Here is a tiny trained network, its code and every weight. The questions are about switching its units off for an input and a class, where a switched-off unit gives its printed mean instead of its output.

import numpy as np


def w(rows, s, z=0):
    codes = np.array(rows[::2]) - 128.0
    scale = np.full(codes.shape[1], s)
    scale[-1] = z or s
    return codes * scale


def norm(h):
    return h / np.sqrt((h * h).mean(-1, keepdims=True) + 1e-5)


def f(y):
    return y / 2 * (1 + np.tanh(0.7978845608 * (y + 0.044715 * y**3)))


def log_softmax(a):
    a = a - a.max(-1, keepdims=True)
    return a - np.log(np.exp(a).sum(-1, keepdims=True))


def net(x, mask):
    res = np.array(x, float).reshape(1, 4) / 4 @ E
    u = 0
    for l in range(2):
        y = f(norm(res) @ A[l][:, :-1].T + A[l][:, -1])
        res = res + np.where(mask[u : u + 9], y, B[l][:, -1]) @ B[l][:, :-1]
        u += 9
    return log_softmax(norm(res)[-1] @ U[:, :-1].T + U[:, -1])


A, B = {}, {}
E = w([
[16,131,76,151,5],'x0',
[202,116,140,109,46],'x1',
[168,67,46,139,143],'x2',
[126,196,78,58,124],'x3',
],0.0031)
A[0] = w([
[169,37,186,225,98,7],'L0N1',
[171,209,47,53,120,10],'L0N2',
[152,185,217,95,78,102],'L0N3',
[71,55,98,81,87,11],'L0N4',
[86,13,212,196,137,122],'L0N5',
[167,162,190,167,63,100],'L0N6',
[72,86,70,109,76,211],'L0N7',
[242,126,165,96,2,2],'L0N8',
[171,78,19,139,110,114],'L0N9',
],0.0062,0.0012)
B[0] = w([
[205,220,91,133,110,232],'L0N1',
[238,192,115,210,104,205],'L0N2',
[76,126,200,255,149,186],'L0N3',
[136,80,142,134,78,160],'L0N4',
[137,228,46,91,132,253],'L0N5',
[64,160,159,150,161,168],'L0N6',
[168,148,135,147,196,242],'L0N7',
[29,129,46,11,249,252],'L0N8',
[96,81,128,211,156,232],'L0N9',
],0.0046,0.0023)
A[1] = w([
[96,182,225,135,72,149],'L1N1',
[218,89,195,163,192,250],'L1N2',
[251,2,56,131,84,137],'L1N3',
[201,248,87,118,72,55],'L1N4',
[119,93,116,145,66,123],'L1N5',
[110,87,85,47,186,202],'L1N6',
[43,98,79,173,42,141],'L1N7',
[86,120,117,195,41,84],'L1N8',
[101,214,129,135,172,236],'L1N9',
],0.0056,0.002)
B[1] = w([
[148,59,113,246,224,158],'L1N1',
[107,180,177,88,2,230],'L1N2',
[62,140,208,206,164,214],'L1N3',
[199,161,82,178,76,185],'L1N4',
[150,164,233,154,151,120],'L1N5',
[30,148,166,78,111,191],'L1N6',
[195,189,179,18,144,193],'L1N7',
[183,146,226,69,109,151],'L1N8',
[141,45,30,109,74,254],'L1N9',
],0.0048,0.0037)
U = w([
[200,194,55,151,73,170],'0',
[44,123,83,11,151,187],'1',
[155,172,234,35,77,166],'2',
[78,115,161,227,151,140],'3',
[127,60,121,102,82,67],'4',
[159,2,150,84,81,2],'5',
],0.0097,0.0043)

Each question gives the input, the list of numbers given to net, and the class t.
The units are the neurons (one row each of A and B). Each row of codes is followed by its name. A weight is (code - 128) times the scale printed after its matrix; where a second scale follows, it is the last column's (A, B and U).
mask holds one flag per neuron, layer by layer. A switched-off neuron (its flag False) gives its mean, the last column of its row in B, instead of its output. The means were averaged over made-up inputs and are rounded, as every weight is.
A unit's drop is (log p(t) with every unit on - log p(t) with that unit switched off) / (log p(t) with every unit on - log p(t) with every unit switched off).
The circuit of an input: a set's keep is (log p(t) with only the set's units on - log p(t) with every unit switched off) / (log p(t) with every unit on - log p(t) with every unit switched off). Starting from the 12 units with the biggest drops (on a tie, the unit counted first), units are removed one at a time, each time the one whose removal leaves the highest keep (on an exact tie, the one counted first), for as long as the keep stays at least 0.8.
units of the circuit, in order: the units of the circuit, biggest drop first
unit that matters most: the unit with the biggest drop
k most important neurons: the k neurons with the biggest drops, biggest first
k most important neurons of layer l: the k neurons of layer l with the biggest drops, biggest first
input [6,4,-3,1], class 2: 3 most important neurons => [L1N7; L1N8; L0N5]
input [4,1,-6,3], class 3: 2 most important neurons of layer 1 => [L1N1; L1N2]
input [-2,0,5,-7], class 0: unit that matters most => L0N1
input [7,7,-3,2], class 1: 2 most important neurons => [L0N8; L1N2]
input [3,7,8,-1], class 3: 2 most important neurons => [L1N3; L0N9]
input [-5,-6,-7,7], class 0: units of the circuit, in order => [L0N8; L0N2; L1N9; L1N7]
input [4,-4,5,2], class 3: 4 most important neurons of layer 0 => [L0N7; L0N8; L0N9; L0N5]
input [-8,-5,5,-4], class 2: 3 most important neurons => [L0N8; L1N2; L1N1]
input [-8,-2,4,3], class 2: 3 most important neurons of layer 0 => [L0N8; L0N5; L0N1]
input [-7,8,5,1], class 1: units of the circuit, in order => [L0N8; L1N6]
input [5,-6,-1,6], class 0: 3 most important neurons of layer 1 => [L1N4; L1N6; L1N2]
input [-8,-6,5,-7], class 2: 2 most important neurons of layer 0 => [L0N8; L0N2]
input [8,5,-1,-6], class 2: 3 most important neurons => [L1N7; L1N8; L0N2]
input [-2,-6,8,2], class 3: 2 most important neurons of layer 1 => [L1N3; L1N9]
input [-8,1,2,2], class 2: most important neuron => [L1N2]
input [-5,5,8,0], class 3: 3 most important neurons => [L1N3; L0N9; L1N7]
input [2,-2,5,4], class 3: units of the circuit, in order => [L0N5; L0N9; L1N9]
input [3,6,2,5], class 1: 2 most important neurons of layer 0 => [L0N8; L0N1]
input [8,-2,-3,5], class 2: units of the circuit, in order => [L1N7; L0N8; L1N8]
input [7,5,-8,-1], class 3: units of the circuit, in order => [L1N1]
input [7,4,8,-5], class 3: 4 most important neurons => [L1N3; L0N7; L1N2; L0N9]
input [7,-1,0,-8], class 0: units of the circuit, in order => [L0N5; L0N1]
input [-4,1,-5,5], class 0: 3 most important neurons of layer 0 => [L0N2; L0N9; L0N4]
input [0,-4,6,-8], class 0: 3 most important neurons => [L0N5; L0N1; L0N8]
input [-4,-4,-6,0], class 3: 2 most important neurons => [L0N8; L1N1]
input [-2,-5,-2,5], class 0: 2 most important neurons => [L0N8; L0N2]
input [3,8,5,-7], class 1: 2 most important neurons => [L0N8; L0N2]
input [-7,7,1,5], class 1: 4 most important neurons of layer 0 => [L0N8; L0N1; L0N4; L0N7]
input [-3,-2,-6,7], class 0: unit that matters most => L0N2
input [-4,0,4,-5], class 0: 2 most important neurons of layer 0 => [L0N1; L0N5]
